Here is a tiny trained network, its code and every weight. The questions are about switching its units off for an input and a target symbol, where a switched-off unit gives its printed mean instead of its output.

import numpy as np


def w(rows, s, z=0):
    codes = np.array(rows[::2]) - 128.0
    scale = np.full(codes.shape[1], s)
    scale[-1] = z or s
    return codes * scale


def f(y):
    return y / 2 * (1 + np.tanh(0.7978845608 * (y + 0.044715 * y**3)))


def softmax(a):
    e = np.exp(a - a.max(-1, keepdims=True))
    return e / e.sum(-1, keepdims=True)


def log_softmax(a):
    a = a - a.max(-1, keepdims=True)
    return a - np.log(np.exp(a).sum(-1, keepdims=True))


def net(x, mask):
    ids = ['ΛΩβζθμξ'.index(c) for c in x.split()]
    T = len(ids)
    res = E[ids] + P[:T]
    u = 0
    for l in range(2):
        r = res
        for j in range(2):
            rows = slice(3 * j, 3 * j + 3)
            q, k, v = (r @ M[l][rows].T for M in (Q, K, V))
            z = softmax(np.where(np.tri(T) > 0, q @ k.T / 3**0.5, -1e9)) @ v
            o = O[l][rows]
            res = res + np.where(mask[u + j], z, o[:, -1]) @ o[:, :-1]
        u += 2
        y = f(res @ A[l][:, :-1].T + A[l][:, -1])
        res = res + np.where(mask[u : u + 4], y, B[l][:, -1]) @ B[l][:, :-1]
        u += 4
    return log_softmax(res[-1] @ U[:, :-1].T + U[:, -1])


Q, K, V, O, A, B = {}, {}, {}, {}, {}, {}
E = w([
[166,237,113],'Λ',
[114,218,152],'Ω',
[118,71,127],'β',
[181,27,3],'ζ',
[154,215,78],'θ',
[160,200,31],'μ',
[53,122,112],'ξ',
],0.011)
P = w([
[193,204,174],'0',
[117,149,112],'1',
[100,137,109],'2',
[84,129,111],'3',
[67,122,100],'4',
[58,120,87],'5',
[43,125,101],'6',
[29,126,95],'7',
[23,148,95],'8',
[3,151,95],'9',
[8,177,97],'10',
[3,185,90],'11',
],0.0043)
Q[0] = w([
[93,253,154],'L0H0',
[115,161,104],'L0H0',
[150,56,117],'L0H0',
[100,89,199],'L0H1',
[123,84,144],'L0H1',
[91,190,58],'L0H1',
],0.036)
K[0] = w([
[205,250,16],'L0H0',
[136,140,88],'L0H0',
[85,59,199],'L0H0',
[249,90,141],'L0H1',
[184,139,168],'L0H1',
[77,197,52],'L0H1',
],0.024)
V[0] = w([
[126,197,91],'L0H0',
[122,111,239],'L0H0',
[129,91,151],'L0H0',
[123,167,103],'L0H1',
[164,155,87],'L0H1',
[248,60,117],'L0H1',
],0.012)
O[0] = w([
[147,57,189,226],'L0H0',
[100,221,187,1],'L0H0',
[113,179,97,72],'L0H0',
[162,146,137,183],'L0H1',
[186,168,121,181],'L0H1',
[111,190,9,64],'L0H1',
],0.012,0.0097)
A[0] = w([
[131,131,130,116],'L0N0',
[137,66,88,53],'L0N1',
[2,9,45,120],'L0N2',
[151,139,61,4],'L0N3',
],0.0073,0.0031)
B[0] = w([
[128,129,133,123],'L0N0',
[79,118,167,255],'L0N1',
[174,123,255,243],'L0N2',
[41,92,117,119],'L0N3',
],0.0099,0.0049)
Q[1] = w([
[148,148,103],'L1H0',
[154,124,123],'L1H0',
[118,83,253],'L1H0',
[130,226,150],'L1H1',
[99,237,115],'L1H1',
[148,128,108],'L1H1',
],0.032)
K[1] = w([
[124,106,142],'L1H0',
[113,120,154],'L1H0',
[65,252,64],'L1H0',
[163,49,148],'L1H1',
[155,66,158],'L1H1',
[102,129,123],'L1H1',
],0.034)
V[1] = w([
[112,143,112],'L1H0',
[137,121,133],'L1H0',
[200,120,43],'L1H0',
[37,3,61],'L1H1',
[163,26,1],'L1H1',
[220,189,164],'L1H1',
],0.013)
O[1] = w([
[124,121,152,91],'L1H0',
[138,127,121,147],'L1H0',
[197,81,186,230],'L1H0',
[138,6,93,102],'L1H1',
[224,45,190,254],'L1H1',
[145,226,155,205],'L1H1',
],0.014,0.0087)
A[1] = w([
[8,91,213,201],'L1N0',
[129,97,209,109],'L1N1',
[108,71,103,2],'L1N2',
[88,189,136,92],'L1N3',
],0.011,0.0074)
B[1] = w([
[79,167,69,149],'L1N0',
[60,178,53,253],'L1N1',
[251,249,117,152],'L1N2',
[75,37,198,169],'L1N3',
],0.011,0.033)
U = w([
[100,168,204,70],'Λ',
[49,128,167,2],'Ω',
[86,182,134,91],'β',
[116,200,98,43],'ζ',
[110,254,126,152],'θ',
[84,48,187,211],'μ',
[51,194,52,186],'ξ',
],0.0056,0.0058)

Each question gives the input, a string of symbols that net reads in full, and the target symbol t.
The units are the heads (3 rows each of Q, K, V and O) and the neurons (one row each of A and B). Each row of codes is followed by its name. A weight is (code - 128) times the scale printed after its matrix; where a second scale follows, it is the last column's (O, A, B and U).
mask holds one flag per unit, layer by layer, with each layer's heads first. A switched-off unit (its flag False) gives its mean, the last column of its rows in O or B, instead of its output. The means were averaged over made-up inputs and are rounded, as every weight is.
A unit's drop is (log p(t) with every unit on - log p(t) with that unit switched off) / (log p(t) with every unit on - log p(t) with every unit switched off).
The circuit of an input: a set's keep is (log p(t) with only the set's units on - log p(t) with every unit switched off) / (log p(t) with every unit on - log p(t) with every unit switched off). Starting from all 12 units, units are removed one at a time, each time the one whose removal leaves the highest keep (on an exact tie, the one counted first), for as long as the keep stays at least 0.8.
circuit, biggest first: the units of the circuit, biggest drop first
k most important neurons: the k neurons with the biggest drops, biggest first
k most important neurons of layer l: the k neurons of layer l with the biggest drops, biggest first
which heads matter: for each layer, one digit per head in row order, 1 if its drop is at least 0.15 and else 0, layers parted by /
input Λ μ ξ μ μ Λ, target Λ: circuit, biggest first -> [L0H0; L1N3; L1H1; L1N1]
input Λ Ω θ θ, target Λ: which heads matter -> 11 / 01
input μ ξ ξ ξ θ Ω θ, target μ: circuit, biggest first -> [L0N2; L1H1]
input Ω ζ Ω, target Ω: which heads matter -> 11 / 11
input ξ θ ξ Ω, target ξ: most important neuron of layer 1 -> [L1N0]
input ζ Λ μ μ ξ θ θ, target ζ: 4 most important neurons -> [L1N2; L1N1; L0N3; L1N3]
input Ω μ Λ, target Ω: which heads matter -> 10 / 11
input θ μ Λ β Λ ξ μ ξ Λ ξ ξ Λ, target ξ: circuit, biggest first -> [L0H0; L1H1]
input μ μ β μ β μ θ μ μ Λ μ, target μ: circuit, biggest first -> [L0N2; L0H1; L1H1]
input θ ξ μ μ θ, target θ: circuit, biggest first -> [L1H1; L0H0]
input Ω μ μ ξ ζ μ ξ Λ θ, target Ω: circuit, biggest first -> [L1N3; L0H0; L1H1; L1H0]
input ξ Ω β, target ξ: which heads matter -> 01 / 11
input μ ξ ξ θ β ξ ζ, target ξ: which heads matter -> 10 / 11
input θ μ μ Λ, target θ: most important neuron of layer 0 -> [L0N2]
input θ θ Ω μ μ, target θ: 3 most important neurons -> [L0N2; L1N3; L0N1]
input Λ μ μ μ Λ ζ μ θ μ Λ Λ, target Λ: circuit, biggest first -> [L1N3; L0H0; L1H1; L1N1]
input ζ ζ μ θ ξ μ ξ β ξ θ, target ξ: 2 most important neurons of layer 1 -> [L1N1; L1N0]
input μ Ω β Λ μ Λ ζ ξ Λ μ ξ ζ, target ξ: circuit, biggest first -> [L0H0; L1H0]
input Ω ξ μ μ μ Λ ξ, target Ω: circuit, biggest first -> [L1N3; L1H1; L0H0]
input μ μ ζ ζ θ, target μ: circuit, biggest first -> [L1H1; L0H0]
input Λ ξ θ ζ μ ξ, target Λ: circuit, biggest first -> [L1N3; L1H1; L0H0; L1N1]
